Each row has a class, written after it.
[-47   5 -32  -7  34 -18 -11 -17  -4   3 -32 -23 -11   7  17 -38   7  25
 -26  19  20  39  38   3 -15 -26 -42  38  21  27 -34  17   8]	Zomar
[ 18  -7  11 -28  -3  59 -29  -9 -31  25 -44  19  -5  26  16  40  -7   3
  34 -25 -18  -2 -14   1 -26  40  -4 -12  15  13  -9  -8  -8]	Salug
[ 16 -23  25   6   2 -61 -19  10 -11  -8  21   7  15  11  23   0  17   0
  23 -31  17  -3  -7  11  12   7   3   9  -9  26 -39   4 -14]	silek
[ -1  26  27 -46  64  12 -24 -32  -1 -19 -41  19  39 -31 -40  28  18  -8
 -59   3  -6 -18  23  -3  20  -3 -31 -15  45  31  38  28  63]	tinal
[-14 -12   9 -27  28 -27 -15  -3 -10 -22 -16 -19  45   0  20 -16   9  10
  29 -12 -13   1  17   7   4  21  -8   2 -12  17 -28  18  10]	Zomar
[  5   0  23  -8   4  -5  -7 -26  16  14  -1  -9 -26  21  21 -25  27  24
 -39  -2  15  34  40 -11 -24 -30 -39  30  34   3  -3  10   2]	Salug
[ -4 -28 -12  -1  14 -59 -10  -7   3 -40  16  46   7  30 -44  10  -1   0
  -8 -15 -24  18  25  34   3   4 -35  31 -13  38  19 -13  44]	loda
[ 12 -43  43 -30  27 -35 -10   9   9 -12 -24 -22  44   5  16  13  -1  35
  65 -31  20  -9  23 -13  23  41  -9  35   7  -2 -71  14   8]	loda
[-10   7 -19  -4  44  33 -32 -35 -30  16 -27   8  -3   9  44  22  -9   4
  29 -21 -57   2  -3  16 -16  27 -15 -41  17  36   2   1   0]	Zomar
[  9  -8  30  31  27 -18  18  18 -12  18 -19   2 -44   8   8   5  12   3
 -27 -16 -21  28  27 -39 -29 -14 -36   6   9  -1  16  -3  16]	fila
[-12 -47  84 -23 -38 -47  31 -19 -23 -22  20   7  13  21  -9 -19  16  11
  44 -28  42 -46  -4 -10   3  41 -25   1 -11   5  29 -36  32]	nizak
[  9 -13  -1 -25  -5  59  -2  -6 -37   7 -24  15 -11  46  30  26   5   5
  37 -15 -54 -14 -26  -3  -6  25 -13 -40  19  30  17   0   9]	tinal
[-30 -26 -10 -13  14 -49 -31 -27  29 -29  17  61  -3   6 -56   7  21 -18
 -17   1 -34  18  35  42  10  -1 -35 -22 -18  55  15  -2  54]	sulud
[-11  12 -32  -5   5  57 -21  -2 -29   4  -1   2   6  38  22  29  -9  -3
  47 -10 -19 -14 -25  11 -12  43  -4 -38   3  36  11 -14 -18]	mun
[ -6  -7  -7   9  25  38  -8   3 -34  11 -12  21 -29  32  41  46   6   0
  65 -28 -53 -28   1 -18  -9  48 -42 -46   7  33  26   0 -12]	mun
[-17  14  23  35  42  20 -20 -10 -29   0 -12  -6  38 -15  23  12 -25  -5
  -4   9 -26  -1   8 -12  -1  14   0 -37 -13  26  20 -26  26]	nizak
[-12   2  49  16  17  40 -11   8 -44 -28 -15  -8  62 -13  -6  13 -21  -3
   1   7 -35   4   1 -11   6  18 -20  -8  26  14  20  -9  38]	tinal
[-10   8  27 -19  46  -1 -21 -25  14 -10 -32  36  46 -42 -38  11  12 -12
 -31   8  -8 -10  53 -15  22 -15 -17 -20  32  46  36  20  62]	sulud
[  1   9  41  41  25 -29   7   2  -6   8   1 -10 -19  -2  19 -18  15   3
 -29   9  -9  23  28 -24 -19 -24 -44  -3  31   7   6   2   4]	fek
[ -2 -33   5 -18  12 -39   2   6  20   2  -5   3   8  31  22 -21  31  36
  51  13  -5 -18  32   2   8  19 -39  12  25  16 -65  27 -27]	Vov
[ -3 -37   4 -34  -1 -35 -54  -4   4   2   7 -11  -2  15  16  12  18  24
  56 -22 -21  10  21  18  -1   6 -19  53  -4  31 -61  34 -21]	Gol
[-33  -6  30   1 -11  10  -3  -4  -6 -14  19  -7  26  -8 -16 -10 -35   2
  -9 -16  11   8  28  -6  -7 -21 -36  35   4   4  66  -3  23]	Gol
[ -5 -63  -3 -24   0 -36 -36   1  29 -28  28  48 -23  52 -47  26   0  -3
  15 -24 -20  18  17  34  -6  15 -42  14 -29  35   2 -11  21]	Vov
[ 43 -41  13  -6 -17 -50  17  14 -12  -5   5   5  20  15  36   0  14  14
  38 -23  -3  -2  10  15  15   1  -4  25 -21  31  -3   1 -17]	silek
[  9 -18  11 -19  32 -21   6  28  18  -8 -33 -13  33   3  30  -3  23  22
  39 -23 -20 -34  41 -24   6  20   1 -17  20  12 -58  21 -12]	Vov
[  9  14 -15  -5  10  34   6 -14 -51  24 -17 -26 -14   0  37  25  -6 -12
  19  -5 -47 -57 -11 -13 -15  38 -21 -30   4  -3  49  -9 -11]	nizak
[-37  24 -14  16   3  21 -23  18 -40   4  -9 -10  56 -13 -21  -1 -40  -1
 -19  25 -42  -1   5  -4  -8   5   7  -4  14  27 -12 -13  42]	fila
[  7   2   7 -15  -5  52  -8 -20 -24  22 -28   3  -2  24  54  24 -10 -24
  31 -38 -29 -15  -2 -15 -26  42 -14 -45  11  -1  21  -1 -15]	Salug
[-24 -14  -1   8   7  22  12   2  34   4  -7   3 -38  16   4 -23  27  11
 -25   4  -3  30  48  -7 -17 -12 -44 -14  27  -3 -42  -4   7]	Vov
[-31 -33  35 -17 -35 -41  -1 -10 -16  -6  34  32  12  20 -10  -2 -24 -21
  41 -27  29 -45 -14   5   6  25 -45  23   5   3  50   0   6]	Gol
[-25   1  21  24  12  10  -7 -22 -21 -16 -13   0  70 -31 -10   9 -29 -12
   4  13  -5  26  26  -4   6  16  -5  -1   5  18  17 -11  39]	loda
[-25 -31 -13  12  34 -38 -27   4  13 -31   6  42   9  23 -33  17   2   5
   0   8 -48  26  39  38 -10  11 -52  -2 -12  51 -15  -5  20]	Vov
[ -1 -30  22 -24  10  43 -11 -18 -34   9 -29 -11  -3  16  31  51 -11  10
  46 -34 -47   4 -14   1 -16  38 -29 -38   8  29   8  -9  15]	tinal
[ -6 -23  12   1  14 -68 -42 -12   1 -33  33  34  -7  35 -41  15   1  -6
   1 -11 -35  16   3  56 -10  20 -52   5 -13  41   2 -15  20]	fek
[  5 -37  43 -38  28 -30 -26   7   0 -22 -10 -15  21  25  17 -17  11  42
  44 -43  12  -4  16 -11   7  13  -7  37   9  16 -47  12  13]	Zomar
[-15  -2 -28  12  12 -33  22 -29  17  18   1  -3 -20  -4  15 -17   4  18
 -26  19   2  15  35  -1   5 -21 -28  10  17   1   3   6  16]	loda
[ 20  -8  -6  -1  12 -30 -10   9   8 -23  13   8  -3  23  20  -6  49  16
  32  -7 -24 -19  29  -6  24  12   0  16   6  30 -23  15 -14]	mun
[  4 -22  15  18  10  43 -10   0 -33  12 -16   1   0  38  45  34 -32 -13
  61 -39 -25   3 -15 -26 -25  19  -4 -38  14  33  31 -21 -19]	sulud
[-31  22  -3  30  33  44 -14  15   2 -11   7 -31  48 -20  35   6 -41  -4
 -33  15 -57   8  32  -4  12 -17 -29   2   7 -10   6  10  13]	Gol
[-19  23  -4  28  26  28  10   3 -10 -11 -21 -19  54 -28   0  -5 -24   5
 -29  17 -17  21  32 -11   4  -5   2  -3  16   1   2 -11  35]	loda
[  0 -24  29 -19  15 -50 -48   6  -4   0  -4 -14  47  32  13 -15  -2  32
  73 -30  13  10   5  -5  -1  28  16  20   1  44 -77  12  -9]	fila
[ -1   4   2   4  23 -20 -37 -10   1 -13   2  28  -9  30  -6  10  12 -19
 -17 -12 -19  32   6  23 -25  14 -25  -6 -20  13   6   2  -4]	Salug
[  21  -37   27  -29  -11  -19  -37   12    1  -21    5  -19   39   26
   22  -27   22   38   42  -11    3    6   26   26   21   -5   20   34
   15   30 -114   26   11]	todob
[-17 -13 -45   7  41 -40 -57   6  -2 -29  20  43 -10  26 -21  22  23 -18
  37  -9 -55   9  21  47   1  44 -52  -7 -28  57 -13  10   1]	mun
[  5 -12  -3  12   0   2  -6 -15  21  15  18   4 -60  -2   4 -41  19  16
 -27 -13   1  17  47  24   2 -33 -35   3  31  -9 -19  15  21]	todob
[-28 -40  48 -22 -14 -47   9 -19 -10 -12   0  24   3   9 -19  -3   4  -2
  63 -44  36 -39  15 -14  13  60 -48   7  19 -11  -2   2  26]	loda
[-25  -7   3  14   5 -20   5  12  -6   3 -11 -15 -44 -15  -8 -27  27  20
 -42 -23  27  37  57  -1 -19 -34 -62  38  29  17 -28   1  15]	silek
[-21  -2 -27 -35  26  27 -35 -32 -30  11 -31   1  23  21  30  31 -28  -2
  32  -5 -16  -1 -33  23  -9  34   7 -28  -9  36  -6  -1   2]	Zomar
[  5  -1 -41 -40  12  42 -30  -6 -26  21 -54  -3   6  39  24  19  -4   4
  52 -28 -47  -1  12  22 -22  51 -22  -7  36  48 -61   2  -9]	fila
[-23 -61  44 -40 -48 -41  25  -4 -22 -25   0  32  16  18 -47   0  -8  18
  76 -44  28 -47  16  -4  16  56 -40  31   3   2  22 -16  48]	loda
[-23 -15   2  10   7  -6   2  -1   3   3 -17 -20 -13  -6   5 -17  14 -14
  -7  -3  12  37  41 -20 -23 -17 -35   3  15  17 -10   3   3]	sulud
[ 20  -5   7 -15  10 -33 -25  -5   7  -1   3 -29  31 -10  10  -8   7  22
  36   2 -32 -14  16  32  12  30 -11   4  10   9 -47  10 -15]	fek
[-19  -2  39  25   4  28  -3  -9  -4 -21   4   5  49  -5  -8   1 -23   1
   6  -5  -4   4  23 -19  -3   3   5 -20  19  17  33 -18  12]	Vov
[ 12 -41  26 -22   4 -52 -23 -10 -16 -17  14  -2  21  25  25  -1  20  24
  37 -10 -31   9  -3  11   2   6   7  24 -19  34 -30   8  10]	Zomar
[-10  -7 -20 -11   2  35  -6 -12 -35  16 -23   8 -13  27  38  48 -13   3
  22 -25 -22 -10 -22  25  -6  32 -24 -35   2  30 -15 -12 -14]	silek
[  8 -36  -6  -3  10 -32 -15   3   4 -26  12  19 -30  21 -31   0  12  10
  -9 -12 -35   5  29  36   2  13 -37  32 -30  24   4 -33  33]	nizak
[ 32 -31  49  -9  -1 -19  -5  20  12  -2  13  -3  42   1  30 -15  10  21
  45 -27 -12   4  21  -3   9  -8   7  26  -5  14 -13  11  -5]	Gol
[-11 -18  14  11  13   7   7 -16  25  17  -3 -11 -18   2  13 -18  21  17
 -17   2   8  47  49 -11 -33 -27 -38  -8  25  22 -12  -1   3]	Vov
[ 10 -41  45  -6  17 -31 -12  22   3 -20  -9 -19  11   4   1 -17  16  48
  40 -16  -6  18  24  -5  16   9 -25  40   7   6 -42   9   8]	tinal
[ -9  25  38 -37  60  25 -14 -10  16  -6 -52  36  43 -45 -29  22  16   0
 -50   4  -7 -14  58 -20  20 -26 -31   5  31  29  39  42  59]	Gol
[  0 -26  17 -27  -7 -32 -51  -6   1 -17  30  39  -3  42 -48  19   5  -4
 -19  -6  -3  26 -16  44 -19  16 -28  24 -27  15  -7 -10  24]	Salug
[-30   0  13  30  29  -3  -8 -10 -46  -7 -12  -6  58 -24  17   2 -47  -4
  -7  10 -26  18  12  -6 -12  -9 -14   1   0  38  54 -15  38]	Zomar
[-10 -27  -7 -19  26 -34 -31  -6  34 -33  24  33  -2  13 -59   2   8   0
  -4 -18 -19  23  29  47  14  29 -48   8 -26  -2 -18   2  47]	loda
[ -2  11 -22  -1  33  35 -12 -12 -46   1 -15  19  18  20  39  42 -21   0
  23 -39 -72 -23   9  29  -9  27 -51 -48  15  56  38  -2   1]	silek
[ -1  14  13 -44  38  41 -21 -22   0 -14 -55  12  42 -42 -16  17  14   2
 -38  -3 -21 -17  71   5  24 -16 -11 -21  32  35  -4  42  74]	todob
[ -6  46 -18 -16  62  29  -8   5  -7  -4 -54  20  54 -49 -26  15  23   3
 -23  37 -15 -32  47  -5  26  13 -25  -8  36  39  17  27  37]	mun
[-13  -3   1   2  20 -11   6 -18   1  -3 -33 -15 -20 -19   3 -19  37  12
 -41   9  -4  24  61  -2 -12 -16 -30  19   9  31 -19 -16  34]	nizak
[-28 -52  77 -11 -33 -30  13   4 -10 -19  21  49 -19  16 -18  -1   8 -12
  43 -52   8 -30  18 -17   3  23 -63  15   2  -2  42  -2  33]	Gol
[ 13 -18  -6   3   2 -34  -7  17  -2 -13  20   2   1  15  25 -19  37  14
  65 -11 -28 -42  29   3  26  42 -30  20  22  15 -32  14 -22]	mun
[-26   9  16 -51  62   9 -37 -50  -4  15 -41  28  23 -44 -25  20   8   9
 -50  18 -14 -19  40  -5  18 -11 -43  -2  43  38  21  34  82]	Zomar
[ -5   3  30 -23  41  -4  -7 -31  20  17 -29  29  38 -53 -21   2  17   7
 -27  15  -6 -26  56 -20  26 -21 -21 -26  51  39  26  22  66]	sulud
[ -3 -28  -7 -21   6 -33 -27  -5  -1 -32  25  20  -9  33 -47   3  12  -5
  -9  -7 -19   9   0  56 -10  25 -33  10 -48  28   6 -32  32]	nizak
[ -5  25   6 -45  50   7 -33 -34  -5   2 -39  32  59 -30 -30  30   2 -16
 -41   2 -46 -36  38   8  16  19 -24 -26  51  51   4  18  75]	fila
[-12  34   4 -42  69 -10 -20 -20   0   9 -56  24  49 -35 -35  30   3  19
 -48  13 -30 -35  42  -7  16  -1 -18 -17  40  48  10  29  68]	fila
[ 11 -15  10 -11  14  43 -13  -5 -39   3 -29  -1 -22  26  35  43   4 -21
  34 -37 -51  -5 -20 -11 -18  39 -26 -39  14  15  11   1  -5]	tinal
[ -8  -5  31  39  18  11  10  -1 -10   2   1   0  29 -10   0   8 -34  16
 -10   7  -4   2  21 -21 -13 -16 -16  -3  31  17  47 -20   8]	Vov
